m =
[[118 107 118 126 112]
 [138 111 126 119 134]
 [140 110 134 122 135]
 [116 139 124 131 112]
 [112 126 118 141 108]
 [112 125 119 138 108]
 [145 107 144 109 141]
 [121 138 102 148 122]
 [112 113 118 134 109]
 [137 117 132 118 133]
 [134 107 133 121 128]
 [122 137 108 145 127]]
Counting starts at 1.
Read off the entry in the top-right corner.
A: 112
The entry at row 1, column 3 -> 118
The entry at row 1, column 2: 107
Read off the entry at row 3, column 1.
A: 140
The entry just left of the smallest entry is 138
The entry directly above the largest entry -> 109
Read off the entry directly below 113.
A: 117
Read off the entry in the bottom-left corner.
A: 122
The entry just right of 131 is 112
The entry directly below the smallest entry is 118
The entry in row 1 and column 1 -> 118
Read off the entry just left of the largest entry.
A: 102
The entry in row 2 and column 1 -> 138
The bottom entry of the column that holds the smallest entry -> 108
Read off the maximum.
A: 148
The entry in row 3 and column 2 -> 110
The entry just left of 125 is 112
